Below is a small trained network, with its code and all its weights. Each question gives an input and a target symbol and asks what happens when units are switched off, that is, made to give their printed mean instead of their output.

import numpy as np


def w(rows, s, z=0):
    codes = np.array(rows[::2]) - 128.0
    scale = np.full(codes.shape[1], s)
    scale[-1] = z or s
    return codes * scale


def f(y):
    return np.maximum(y, 0)


def softmax(a):
    e = np.exp(a - a.max(-1, keepdims=True))
    return e / e.sum(-1, keepdims=True)


def log_softmax(a):
    a = a - a.max(-1, keepdims=True)
    return a - np.log(np.exp(a).sum(-1, keepdims=True))


def net(x, mask):
    ids = ['ΔΞΣζηλμψ'.index(c) for c in x.split()]
    T = len(ids)
    res = E[ids] + P[:T]
    u = 0
    for l in range(3):
        q, k, v = (res @ M[l].T for M in (Q, K, V))
        z = softmax(np.where(np.tri(T) > 0, q @ k.T / 2**0.5, -1e9)) @ v
        res = res + np.where(mask[u], z, O[l][:, -1]) @ O[l][:, :-1]
        u += 1
        y = f(res @ A[l][:, :-1].T + A[l][:, -1])
        res = res + np.where(mask[u : u + 8], y, B[l][:, -1]) @ B[l][:, :-1]
        u += 8
    return log_softmax(res[-1] @ U[:, :-1].T + U[:, -1])


Q, K, V, O, A, B = {}, {}, {}, {}, {}, {}
E = w([
[54,107,108],'Δ',
[39,109,92],'Ξ',
[166,122,83],'Σ',
[175,164,141],'ζ',
[51,133,122],'η',
[177,144,125],'λ',
[123,2,96],'μ',
[83,73,130],'ψ',
],0.018)
P = w([
[169,31,254],'0',
[57,112,90],'1',
[85,143,81],'2',
[121,152,74],'3',
[149,189,102],'4',
[157,151,24],'5',
[203,212,112],'6',
],0.0049)
Q[0] = w([
[191,2,45],'0.h1',
[192,124,238],'0.h1',
],0.0053)
K[0] = w([
[167,1,226],'0.h1',
[225,173,37],'0.h1',
],0.0047)
V[0] = w([
[254,157,8],'0.h1',
[88,13,32],'0.h1',
],0.0058)
O[0] = w([
[18,150,41,81],'0.h1',
[94,254,110,254],'0.h1',
],0.0082,0.0044)
A[0] = w([
[107,44,121,146],'0.n1',
[66,107,155,99],'0.n2',
[154,161,111,208],'0.n3',
[202,7,141,107],'0.n4',
[108,193,170,172],'0.n5',
[165,170,80,2],'0.n6',
[208,175,133,137],'0.n7',
[161,222,152,124],'0.n8',
],0.011,0.004)
B[0] = w([
[85,131,135,185],'0.n1',
[137,30,162,188],'0.n2',
[197,141,85,254],'0.n3',
[82,177,254,177],'0.n4',
[111,81,63,216],'0.n5',
[87,142,156,183],'0.n6',
[187,161,146,228],'0.n7',
[103,93,72,217],'0.n8',
],0.0089,0.0036)
Q[1] = w([
[140,88,50],'1.h1',
[183,148,1],'1.h1',
],0.0083)
K[1] = w([
[105,138,253],'1.h1',
[168,28,118],'1.h1',
],0.0065)
V[1] = w([
[93,87,149],'1.h1',
[29,92,3],'1.h1',
],0.0054)
O[1] = w([
[93,138,103,249],'1.h1',
[122,6,134,42],'1.h1',
],0.018,0.0014)
A[1] = w([
[210,151,108,168],'1.n1',
[106,200,74,102],'1.n2',
[143,100,90,110],'1.n3',
[134,105,143,195],'1.n4',
[103,186,205,132],'1.n5',
[82,38,122,101],'1.n6',
[4,86,156,2],'1.n7',
[148,155,117,207],'1.n8',
],0.011,0.0064)
B[1] = w([
[170,124,111,253],'1.n1',
[134,114,255,255],'1.n2',
[189,130,170,167],'1.n3',
[76,85,27,174],'1.n4',
[88,212,106,197],'1.n5',
[130,193,183,223],'1.n6',
[167,173,221,200],'1.n7',
[166,95,126,238],'1.n8',
],0.0086,0.0066)
Q[2] = w([
[177,221,9],'2.h1',
[161,157,68],'2.h1',
],0.011)
K[2] = w([
[94,245,86],'2.h1',
[189,249,2],'2.h1',
],0.0081)
V[2] = w([
[129,152,254],'2.h1',
[113,172,191],'2.h1',
],0.008)
O[2] = w([
[89,229,38,246],'2.h1',
[182,136,1,226],'2.h1',
],0.0093,0.013)
A[2] = w([
[153,72,247,139],'2.n1',
[11,149,154,130],'2.n2',
[149,179,167,65],'2.n3',
[91,100,103,150],'2.n4',
[195,113,201,215],'2.n5',
[149,167,85,128],'2.n6',
[135,116,84,255],'2.n7',
[97,85,58,152],'2.n8',
],0.012,0.0035)
B[2] = w([
[113,37,71,154],'2.n1',
[254,146,195,167],'2.n2',
[111,63,92,155],'2.n3',
[56,135,121,137],'2.n4',
[3,234,167,155],'2.n5',
[185,77,135,255],'2.n6',
[60,173,201,194],'2.n7',
[81,189,141,163],'2.n8',
],0.0085,0.02)
U = w([
[133,204,254,160],'Δ',
[48,173,152,128],'Ξ',
[69,77,73,219],'Σ',
[71,142,82,2],'ζ',
[193,84,169,142],'η',
[104,119,99,66],'λ',
[169,93,153,130],'μ',
[171,81,107,119],'ψ',
],0.0095,0.0067)

Each question gives the input, a string of symbols that net reads in full, and the target symbol t.
The units are the heads (2 rows each of Q, K, V and O) and the neurons (one row each of A and B). Each row of codes is followed by its name. A weight is (code - 128) times the scale printed after its matrix; where a second scale follows, it is the last column's (O, A, B and U).
mask holds one flag per unit, layer by layer, with each layer's heads first. A switched-off unit (its flag False) gives its mean, the last column of its rows in O or B, instead of its output. The means were averaged over made-up inputs and are rounded, as every weight is.
A unit's drop is (log p(t) with every unit on - log p(t) with that unit switched off) / (log p(t) with every unit on - log p(t) with every unit switched off).
The circuit of an input: a set's keep is (log p(t) with only the set's units on - log p(t) with every unit switched off) / (log p(t) with every unit on - log p(t) with every unit switched off). Starting from the 12 units with the biggest drops (on a tie, the unit counted first), units are removed one at a time, each time the one whose removal leaves the highest keep (on an exact tie, the one counted first), for as long as the keep stays at least 0.8.
units of the circuit, in order: the units of the circuit, biggest drop first
most important unit: the unit with the biggest drop
top k neurons: the k neurons with the biggest drops, biggest first
top k neurons in layer l: the k neurons of layer l with the biggest drops, biggest first
input Δ μ ψ Σ, target Δ: top 2 neurons in layer 1	(1.n2 1.n1)
input μ λ μ, target Ξ: units of the circuit, in order	(2.n6 0.n4)
input λ ψ λ Δ, target Δ: units of the circuit, in order	(2.h1 2.n1)
input Ξ Σ ψ, target Δ: most important unit	2.h1
input Σ ζ Σ Σ λ Σ, target Σ: units of the circuit, in order	(0.h1 1.h1 2.n2)
input Δ ζ Σ, target Δ: units of the circuit, in order	(2.h1 2.n1)
input ψ η λ, target ψ: top 3 neurons	(2.n6 0.n4 1.n5)
input ζ μ Σ Σ, target ζ: top 2 neurons	(0.n4 1.n5)
input ψ Δ Δ Δ ζ, target ψ: top 2 neurons	(2.n6 0.n4)
input Σ η ψ ζ μ ψ μ, target Ξ: top 2 neurons	(2.n6 1.n7)
input ψ Σ Δ Σ, target ψ: top 3 neurons in layer 0	(0.n4 0.n3 0.n7)
input Σ η Σ, target Σ: units of the circuit, in order	(1.h1 0.h1 1.n2 2.n2)
input η Σ Δ Σ, target η: top 4 neurons	(0.n4 1.n5 1.n2 0.n8)
input Σ Δ Ξ, target Δ: units of the circuit, in order	(2.n2 2.h1)
input μ Σ ψ μ Σ η, target Δ: units of the circuit, in order	(2.h1)
input ζ ζ Σ Σ ζ, target ζ: top 4 neurons	(0.n4 1.n5 2.n7 2.n8)
input η Σ ζ ψ η Ξ, target Δ: units of the circuit, in order	(2.h1 2.n1)
input λ Σ Σ ψ, target Δ: top 3 neurons	(2.n2 0.n3 2.n1)
input ζ Σ λ, target ζ: top 4 neurons	(0.n4 1.n5 2.n7 2.n8)
input Σ Σ Σ Σ ζ, target Σ: most important unit	0.h1
input η Δ Σ Σ, target η: top 2 neurons	(1.n5 0.n4)
input ψ λ Σ λ μ η λ, target ψ: top 3 neurons	(2.n6 0.n4 1.n2)
input ψ ζ Σ, target ψ: top 4 neurons in layer 0	(0.n4 0.n7 0.n3 0.n2)
